Here is a tiny trained network, its code and every weight. The questions are about switching its units off for an input and a class, where a switched-off unit gives its printed mean instead of its output.

import numpy as np


def w(rows, s, z=0):
    codes = np.array(rows[::2]) - 128.0
    scale = np.full(codes.shape[1], s)
    scale[-1] = z or s
    return codes * scale


def norm(h):
    return h / np.sqrt((h * h).mean(-1, keepdims=True) + 1e-5)


def f(y):
    return np.maximum(y, 0)


def log_softmax(a):
    a = a - a.max(-1, keepdims=True)
    return a - np.log(np.exp(a).sum(-1, keepdims=True))


def net(x, mask):
    res = np.array(x, float).reshape(1, 4) / 4 @ E
    u = 0
    for l in range(4):
        y = f(norm(res) @ A[l][:, :-1].T + A[l][:, -1])
        res = res + np.where(mask[u : u + 7], y, B[l][:, -1]) @ B[l][:, :-1]
        u += 7
    return log_softmax(norm(res)[-1] @ U[:, :-1].T + U[:, -1])


A, B = {}, {}
E = w([
[137,122,54,3,136,116,113,145,169],'x0',
[2,147,172,95,104,166,136,119,97],'x1',
[103,111,140,140,58,73,83,147,247],'x2',
[130,144,231,132,241,165,182,105,127],'x3',
],0.0025)
A[0] = w([
[96,133,187,203,117,135,118,128,117,30],'0.n0',
[157,129,134,215,126,131,135,132,43,36],'0.n1',
[51,122,219,178,117,130,134,141,181,82],'0.n2',
[106,133,183,63,255,129,127,128,85,98],'0.n3',
[112,136,176,89,160,118,139,119,165,77],'0.n4',
[170,134,163,112,191,131,129,127,230,6],'0.n5',
[25,115,144,63,42,123,133,126,149,56],'0.n6',
],0.0086,0.0024)
B[0] = w([
[144,122,177,235,65,69,186,66,159,197],'0.n0',
[146,130,52,167,161,86,60,121,33,211],'0.n1',
[130,100,254,48,74,76,98,67,82,233],'0.n2',
[110,73,130,149,132,217,253,163,134,233],'0.n3',
[148,81,65,129,224,125,39,100,20,176],'0.n4',
[131,39,174,135,211,66,103,196,198,199],'0.n5',
[37,173,79,169,118,126,83,183,175,253],'0.n6',
],0.0078,0.0065)
A[1] = w([
[98,160,60,96,89,109,96,134,194,131],'1.n0',
[82,252,125,102,118,148,61,149,178,89],'1.n1',
[140,194,203,108,68,89,123,53,134,9],'1.n2',
[217,141,89,94,109,100,127,120,191,50],'1.n3',
[106,132,54,62,53,116,101,153,178,152],'1.n4',
[216,148,101,84,113,106,121,118,192,65],'1.n5',
[154,181,104,141,153,113,122,126,197,78],'1.n6',
],0.011,0.0011)
B[1] = w([
[93,60,82,117,86,181,64,109,124,252],'1.n0',
[109,139,51,191,127,157,146,132,255,245],'1.n1',
[146,52,135,175,67,39,201,108,95,203],'1.n2',
[176,155,181,84,118,125,149,173,87,170],'1.n3',
[145,67,97,116,79,190,68,141,120,254],'1.n4',
[181,150,145,76,119,114,151,185,74,164],'1.n5',
[167,152,118,130,83,95,185,119,133,162],'1.n6',
],0.0095,0.0066)
A[2] = w([
[121,199,138,103,142,144,125,101,154,86],'2.n0',
[103,197,107,113,111,244,221,85,97,16],'2.n1',
[121,124,123,89,187,202,194,118,162,81],'2.n2',
[102,171,112,112,102,225,199,77,95,12],'2.n3',
[108,195,117,140,114,161,109,110,160,77],'2.n4',
[154,192,121,109,141,139,136,46,170,55],'2.n5',
[92,172,121,120,124,182,59,104,136,74],'2.n6',
],0.011,0.0012)
B[2] = w([
[115,151,100,124,129,122,134,100,160,128],'2.n0',
[4,254,167,111,77,201,134,118,86,224],'2.n1',
[166,60,134,191,187,121,149,157,127,252],'2.n2',
[68,246,152,119,77,225,147,115,89,208],'2.n3',
[127,105,113,142,137,154,139,106,196,190],'2.n4',
[121,123,114,148,102,119,105,148,156,128],'2.n5',
[147,146,91,176,113,100,167,125,181,235],'2.n6',
],0.0097,0.0037)
A[3] = w([
[58,188,187,1,195,76,45,50,173,4],'3.n0',
[137,181,232,134,70,38,120,8,159,53],'3.n1',
[142,196,88,122,174,90,104,98,63,70],'3.n2',
[185,225,139,77,206,46,127,154,177,73],'3.n3',
[153,102,206,59,144,160,168,21,139,75],'3.n4',
[126,128,180,78,117,123,28,110,188,63],'3.n5',
[205,213,50,155,148,112,53,71,83,41],'3.n6',
],0.0091,0.0012)
B[3] = w([
[107,158,186,6,172,129,2,125,135,141],'3.n0',
[95,98,137,102,57,58,168,8,91,255],'3.n1',
[134,186,81,142,165,135,91,82,157,190],'3.n2',
[101,245,123,170,79,133,208,120,179,163],'3.n3',
[83,182,31,137,115,126,75,147,128,175],'3.n4',
[92,210,142,83,129,188,131,60,159,173],'3.n5',
[200,203,73,118,225,101,71,65,93,220],'3.n6',
],0.0089,0.0047)
U = w([
[35,202,157,170,134,251,198,133,43,190],'0',
[232,110,105,14,41,167,89,201,73,64],'1',
[203,223,26,158,211,85,52,50,65,104],'2',
[70,126,210,22,193,84,34,119,179,7],'3',
[71,78,1,157,51,189,42,130,245,211],'4',
[92,62,178,152,28,3,158,15,88,221],'5',
[192,230,167,98,126,63,192,196,208,38],'6',
[145,1,159,166,254,132,178,201,151,126],'7',
],0.0078,0.0017)

Each question gives the input, the list of numbers given to net, and the class t.
The units are the neurons (one row each of A and B). Each row of codes is followed by its name. A weight is (code - 128) times the scale printed after its matrix; where a second scale follows, it is the last column's (A, B and U).
mask holds one flag per neuron, layer by layer. A switched-off neuron (its flag False) gives its mean, the last column of its row in B, instead of its output. The means were averaged over made-up inputs and are rounded, as every weight is.
A unit's drop is (log p(t) with every unit on - log p(t) with that unit switched off) / (log p(t) with every unit on - log p(t) with every unit switched off).
The circuit of an input: a set's keep is (log p(t) with only the set's units on - log p(t) with every unit switched off) / (log p(t) with every unit on - log p(t) with every unit switched off). Starting from the 12 units with the biggest drops (on a tie, the unit counted first), units are removed one at a time, each time the one whose removal leaves the highest keep (on an exact tie, the one counted first), for as long as the keep stays at least 0.8.
units of the circuit, in order: the units of the circuit, biggest drop first
k most important neurons: the k neurons with the biggest drops, biggest first
k most important neurons of layer l: the k neurons of layer l with the biggest drops, biggest first
drop when u is switched off: that unit's drop, to one decimal
input [-5,-4,0,-7], class 2: 2 most important neurons : [0.n6; 0.n2]
input [1,-5,5,-1], class 1: 2 most important neurons : [0.n3; 0.n0]
input [-2,-4,3,1], class 6: units of the circuit, in order : [1.n0; 1.n4]
input [-1,0,2,5], class 7: units of the circuit, in order : [0.n5]
input [-8,7,-8,-2], class 5: 2 most important neurons of layer 0 : [0.n0; 0.n6]
input [4,-7,-7,4], class 0: units of the circuit, in order : [0.n3; 2.n1]
input [-5,0,-2,-6], class 2: 2 most important neurons : [0.n1; 0.n2]
input [2,-6,-7,0], class 0: 2 most important neurons : [0.n5; 0.n3]
input [4,-3,-7,-5], class 1: 2 most important neurons : [0.n3; 0.n6]
input [4,-8,6,4], class 6: 3 most important neurons : [3.n3; 0.n3; 0.n2]
input [5,-4,-8,-5], class 1: 3 most important neurons : [0.n3; 0.n6; 0.n1]
input [-1,6,7,5], class 5: 2 most important neurons : [0.n2; 1.n2]
input [-3,0,-1,-1], class 5: 3 most important neurons of layer 0 : [0.n0; 0.n4; 0.n6]
input [0,2,5,1], class 5: units of the circuit, in order : [0.n2]
input [1,-1,6,8], class 3: 2 most important neurons : [0.n2; 0.n5]
input [-6,-1,-4,8], class 0: 2 most important neurons : [0.n3; 1.n2]
input [5,-4,-4,6], class 7: 2 most important neurons : [0.n5; 2.n2]
input [2,8,-3,5], class 0: drop when 0.n3 is switched off : 0.1
input [7,6,-4,2], class 0: drop when 0.n3 is switched off : 0.8
input [0,-1,1,2], class 7: drop when 0.n3 is switched off : 0.4
input [-7,-5,0,-4], class 2: 2 most important neurons of layer 0 : [0.n1; 0.n2]
input [-3,3,7,5], class 5: most important neuron : [1.n2]
input [-1,-4,2,-5], class 1: 2 most important neurons of layer 0 : [0.n6; 0.n2]
